Here is a tiny trained network, its code and every weight. The questions are about switching its units off for an input and a target symbol, where a switched-off unit gives its printed mean instead of its output.

import numpy as np


def w(rows, s, z=0):
    codes = np.array(rows[::2]) - 128.0
    scale = np.full(codes.shape[1], s)
    scale[-1] = z or s
    return codes * scale


def norm(h):
    return h / np.sqrt((h * h).mean(-1, keepdims=True) + 1e-5)


def f(y):
    return np.maximum(y, 0)


def softmax(a):
    e = np.exp(a - a.max(-1, keepdims=True))
    return e / e.sum(-1, keepdims=True)


def log_softmax(a):
    a = a - a.max(-1, keepdims=True)
    return a - np.log(np.exp(a).sum(-1, keepdims=True))


def net(x, mask):
    ids = ['αβγδεζθλμξπστφψω'.index(c) for c in x.split()]
    T = len(ids)
    res = E[ids] + P[:T]
    u = 0
    for l in range(3):
        q, k, v = (norm(res) @ M[l].T for M in (Q, K, V))
        z = softmax(np.where(np.tri(T) > 0, q @ k.T / 2**0.5, -1e9)) @ v
        res = res + np.where(mask[u], z, O[l][:, -1]) @ O[l][:, :-1]
        u += 1
        y = f(norm(res) @ A[l][:, :-1].T + A[l][:, -1])
        res = res + np.where(mask[u : u + 8], y, B[l][:, -1]) @ B[l][:, :-1]
        u += 8
    return log_softmax(norm(res)[-1] @ U[:, :-1].T + U[:, -1])


Q, K, V, O, A, B = {}, {}, {}, {}, {}, {}
E = w([
[195,252,115,195,69,128,82,95,94,144],'α',
[185,174,130,234,153,117,142,84,144,117],'β',
[163,197,207,206,218,161,138,129,153,140],'γ',
[78,80,151,109,57,138,72,73,188,90],'δ',
[152,86,149,136,152,76,133,215,119,54],'ε',
[61,84,103,115,145,120,84,73,200,58],'ζ',
[72,169,200,222,123,199,107,136,121,168],'θ',
[158,102,158,109,27,138,104,102,137,100],'λ',
[115,159,184,54,122,156,48,89,143,139],'μ',
[85,165,72,74,109,195,139,119,115,77],'ξ',
[135,83,203,180,144,74,71,182,181,29],'π',
[117,63,147,116,121,102,132,210,68,70],'σ',
[138,73,132,94,128,142,174,192,81,134],'τ',
[170,72,134,103,88,197,75,116,237,96],'φ',
[72,123,124,101,49,144,78,104,102,94],'ψ',
[108,170,127,68,191,190,56,116,154,91],'ω',
],0.026)
P = w([
[101,196,106,147,133,56,53,244,177,33],'0',
[80,168,143,156,149,114,56,216,154,51],'1',
[86,161,138,158,139,128,80,185,148,59],'2',
[90,150,125,161,135,141,99,163,135,68],'3',
[89,136,151,156,143,163,115,154,114,81],'4',
[107,127,131,161,129,169,136,127,107,86],'5',
[124,108,145,147,140,198,137,119,84,96],'6',
[118,102,139,145,123,204,162,100,77,107],'7',
[137,86,146,129,137,234,158,77,64,111],'8',
[148,63,151,124,135,240,186,67,55,137],'9',
[163,51,132,122,130,244,208,35,43,144],'10',
[174,33,165,98,132,236,231,20,51,122],'11',
],0.011)
Q[0] = w([
[152,85,86,118,191,3,163,255,75,121],'0.h0',
[123,92,97,48,114,89,181,176,79,209],'0.h0',
],0.049)
K[0] = w([
[109,62,132,15,129,64,88,254,118,53],'0.h0',
[126,127,28,28,119,161,209,152,75,187],'0.h0',
],0.047)
V[0] = w([
[65,248,102,208,155,102,100,172,126,182],'0.h0',
[165,141,133,182,111,158,196,87,138,172],'0.h0',
],0.012)
O[0] = w([
[101,167,146,202,75,251,127,47,142,79,245],'0.h0',
[86,210,113,201,182,92,133,2,70,99,141],'0.h0',
],0.0054,0.012)
A[0] = w([
[114,177,106,144,221,5,101,177,109,153,73],'0.n0',
[157,121,116,60,39,89,67,99,212,223,31],'0.n1',
[96,206,78,42,134,155,106,177,129,199,28],'0.n2',
[119,140,65,84,26,112,155,211,41,136,112],'0.n3',
[81,113,61,10,73,161,107,43,172,65,104],'0.n4',
[196,119,118,136,102,103,170,164,177,136,2],'0.n5',
[155,82,140,128,120,84,143,184,93,46,104],'0.n6',
[85,98,13,92,151,123,125,127,235,188,57],'0.n7',
],0.024,0.0047)
B[0] = w([
[104,119,103,126,175,108,32,208,110,168,143],'0.n0',
[202,62,157,137,47,81,154,134,221,214,149],'0.n1',
[171,250,94,143,120,167,175,206,184,140,141],'0.n2',
[152,136,181,69,80,69,221,122,109,49,180],'0.n3',
[127,155,146,3,137,85,66,88,176,72,253],'0.n4',
[122,141,135,163,169,184,126,186,91,115,153],'0.n5',
[77,38,136,94,90,91,121,152,95,69,221],'0.n6',
[115,106,41,48,137,141,160,104,177,125,139],'0.n7',
],0.023,0.021)
Q[1] = w([
[182,229,48,28,3,73,6,80,160,149],'1.h0',
[170,67,179,243,144,114,189,204,115,33],'1.h0',
],0.028)
K[1] = w([
[167,122,131,121,141,222,167,3,66,220],'1.h0',
[131,94,139,123,102,83,59,199,177,78],'1.h0',
],0.038)
V[1] = w([
[38,148,104,77,4,160,119,135,88,206],'1.h0',
[52,130,239,103,187,155,160,162,165,171],'1.h0',
],0.025)
O[1] = w([
[203,101,146,112,116,171,1,128,108,95,43],'1.h0',
[106,109,209,79,150,123,108,119,182,142,249],'1.h0',
],0.016,0.0015)
A[1] = w([
[75,77,170,237,101,125,70,160,125,133,196],'1.n0',
[255,121,133,213,238,97,172,161,174,81,218],'1.n1',
[208,178,103,129,134,164,215,126,103,166,131],'1.n2',
[165,220,141,182,185,109,122,191,190,184,157],'1.n3',
[169,25,174,173,107,181,206,77,118,122,253],'1.n4',
[200,212,189,149,31,21,116,106,96,221,25],'1.n5',
[201,176,58,122,113,71,112,100,152,155,101],'1.n6',
[169,47,104,201,102,89,138,139,195,102,169],'1.n7',
],0.029,0.0045)
B[1] = w([
[89,139,122,219,123,190,159,122,173,189,251],'1.n0',
[84,72,205,150,155,66,169,149,74,121,169],'1.n1',
[169,149,124,127,149,154,119,69,172,54,161],'1.n2',
[110,145,164,135,220,160,79,205,93,143,164],'1.n3',
[211,143,129,80,172,159,174,57,103,139,217],'1.n4',
[137,165,189,160,1,100,51,74,71,223,159],'1.n5',
[165,153,31,113,105,158,136,167,75,156,190],'1.n6',
[104,88,168,103,114,202,127,179,90,134,183],'1.n7',
],0.027,0.017)
Q[2] = w([
[156,92,47,38,40,4,171,120,131,109],'2.h0',
[71,32,158,144,154,149,164,230,102,83],'2.h0',
],0.047)
K[2] = w([
[164,86,96,16,98,1,133,88,83,72],'2.h0',
[97,13,144,179,119,112,127,194,90,136],'2.h0',
],0.052)
V[2] = w([
[222,118,135,85,139,152,185,4,110,109],'2.h0',
[89,146,120,172,90,220,121,118,166,125],'2.h0',
],0.032)
O[2] = w([
[44,17,158,139,86,149,96,252,129,97,143],'2.h0',
[176,102,114,16,123,32,113,170,155,9,254],'2.h0',
],0.012,0.0081)
A[2] = w([
[226,168,111,63,169,24,174,1,92,153,113],'2.n0',
[123,112,123,129,13,46,159,88,120,138,11],'2.n1',
[44,125,155,166,134,78,155,201,198,109,88],'2.n2',
[180,144,134,79,168,109,223,9,103,87,198],'2.n3',
[147,155,69,173,94,102,51,77,32,85,30],'2.n4',
[61,156,42,142,103,68,202,129,112,99,2],'2.n5',
[120,127,201,213,206,127,162,198,128,61,185],'2.n6',
[98,120,28,86,180,105,119,177,154,146,49],'2.n7',
],0.037,0.0051)
B[2] = w([
[41,46,126,104,83,84,104,252,94,34,199],'2.n0',
[117,188,78,204,227,103,139,80,127,133,176],'2.n1',
[20,115,69,63,116,154,146,176,83,168,176],'2.n2',
[211,174,155,154,162,202,179,27,141,253,251],'2.n3',
[133,125,13,65,93,179,130,97,42,99,177],'2.n4',
[129,71,183,224,19,131,62,158,198,113,157],'2.n5',
[132,44,168,108,105,5,130,166,32,97,241],'2.n6',
[144,138,150,244,178,133,175,103,104,118,164],'2.n7',
],0.033,0.029)
U = w([
[145,134,15,116,87,186,128,95,53,101,149],'α',
[115,111,141,242,68,155,111,117,162,115,251],'β',
[3,143,92,84,137,150,214,121,161,183,123],'γ',
[177,53,33,106,115,51,94,79,186,223,74],'δ',
[88,53,180,108,139,113,168,225,33,85,140],'ε',
[130,31,55,134,235,117,183,81,198,72,40],'ζ',
[143,106,207,63,139,170,45,84,163,62,162],'θ',
[255,115,209,132,133,101,159,2,84,171,109],'λ',
[193,193,129,117,77,132,66,214,100,216,110],'μ',
[164,207,149,93,31,137,248,185,180,65,54],'ξ',
[127,133,111,122,131,125,139,136,142,128,55],'π',
[198,118,156,110,174,184,198,72,134,149,111],'σ',
[147,127,115,124,118,126,134,142,138,134,23],'τ',
[202,43,103,97,137,234,177,207,194,168,146],'φ',
[122,236,113,130,117,20,182,61,140,108,96],'ψ',
[162,188,123,138,246,156,120,232,132,118,232],'ω',
],0.0091,0.0026)

Each question gives the input, a string of symbols that net reads in full, and the target symbol t.
The units are the heads (2 rows each of Q, K, V and O) and the neurons (one row each of A and B). Each row of codes is followed by its name. A weight is (code - 128) times the scale printed after its matrix; where a second scale follows, it is the last column's (O, A, B and U).
mask holds one flag per unit, layer by layer, with each layer's heads first. A switched-off unit (its flag False) gives its mean, the last column of its rows in O or B, instead of its output. The means were averaged over made-up inputs and are rounded, as every weight is.
A unit's drop is (log p(t) with every unit on - log p(t) with that unit switched off) / (log p(t) with every unit on - log p(t) with every unit switched off).
The circuit of an input: a set's keep is (log p(t) with only the set's units on - log p(t) with every unit switched off) / (log p(t) with every unit on - log p(t) with every unit switched off). Starting from the 12 units with the biggest drops (on a tie, the unit counted first), units are removed one at a time, each time the one whose removal leaves the highest keep (on an exact tie, the one counted first), for as long as the keep stays at least 0.8.
units of the circuit, in order: the units of the circuit, biggest drop first
unit that matters most: the unit with the biggest drop
k most important neurons: the k neurons with the biggest drops, biggest first
top k neurons in layer l: the k neurons of layer l with the biggest drops, biggest first
drop of u: that unit's drop, to one decimal
input μ α π ω γ φ τ ξ, target γ: unit that matters most => 0.n4
input γ ψ ψ, target γ: units of the circuit, in order => [0.n4 1.h0 0.n6 2.n6]
input θ β ω τ ε ε ω γ θ φ θ, target σ: units of the circuit, in order => [0.n4 2.n6 1.n4]
input δ σ μ ζ ω δ ε λ, target λ: top 3 neurons in layer 0 => [0.n1 0.n3 0.n6]
input θ λ ε σ θ, target λ: 2 most important neurons => [2.n3 0.n4]
input α φ σ δ ζ ψ τ λ τ, target λ: 4 most important neurons => [0.n3 2.n3 0.n4 1.n7]
input γ ζ λ λ, target γ: 3 most important neurons => [0.n4 0.n6 2.n2]
input φ λ π ψ τ ε τ, target λ: top 2 neurons in layer 0 => [0.n3 0.n0]
input ζ γ τ θ θ, target λ: top 3 neurons in layer 0 => [0.n3 0.n4 0.n6]
input γ φ π π π δ ω, target γ: 3 most important neurons => [0.n6 2.n2 0.n4]
input δ ζ ψ θ δ γ φ μ λ, target γ: 2 most important neurons => [0.n4 2.n2]
input φ ε φ ω π ψ τ ξ, target ξ: 2 most important neurons => [0.n2 0.n3]
input ε λ φ ψ ω ψ μ, target μ: 2 most important neurons => [0.n1 1.n5]
input γ σ δ, target γ: unit that matters most => 1.h0
input θ ζ ψ ζ λ π λ, target θ: 2 most important neurons => [0.n4 2.n3]
input ε β φ τ ε, target λ: 2 most important neurons => [2.n3 0.n0]
input θ β δ ζ δ ψ, target β: 2 most important neurons => [0.n4 0.n6]
input θ μ β ξ ζ ω, target β: 2 most important neurons => [0.n4 2.n5]
input θ θ α, target α: drop of 2.n4 => 0.2
input φ θ θ ω, target θ: drop of 0.h0 => 0.1
input σ ξ μ π α σ ω π ξ ξ, target α: unit that matters most => 1.h0
input ψ ξ ψ φ, target φ: drop of 0.h0 => 0.6
input μ β ξ π ψ φ θ δ, target θ: drop of 0.n4 => 0.3
input π ω φ ω ψ τ π, target λ: 4 most important neurons => [2.n3 0.n6 1.n7 0.n4]
input τ ζ π μ ξ β β τ φ, target β: 2 most important neurons => [2.n5 0.n4]
input π θ θ ε τ θ θ φ π, target λ: top 2 neurons in layer 2 => [2.n3 2.n2]
input α ξ β θ ψ, target θ: unit that matters most => 0.n4
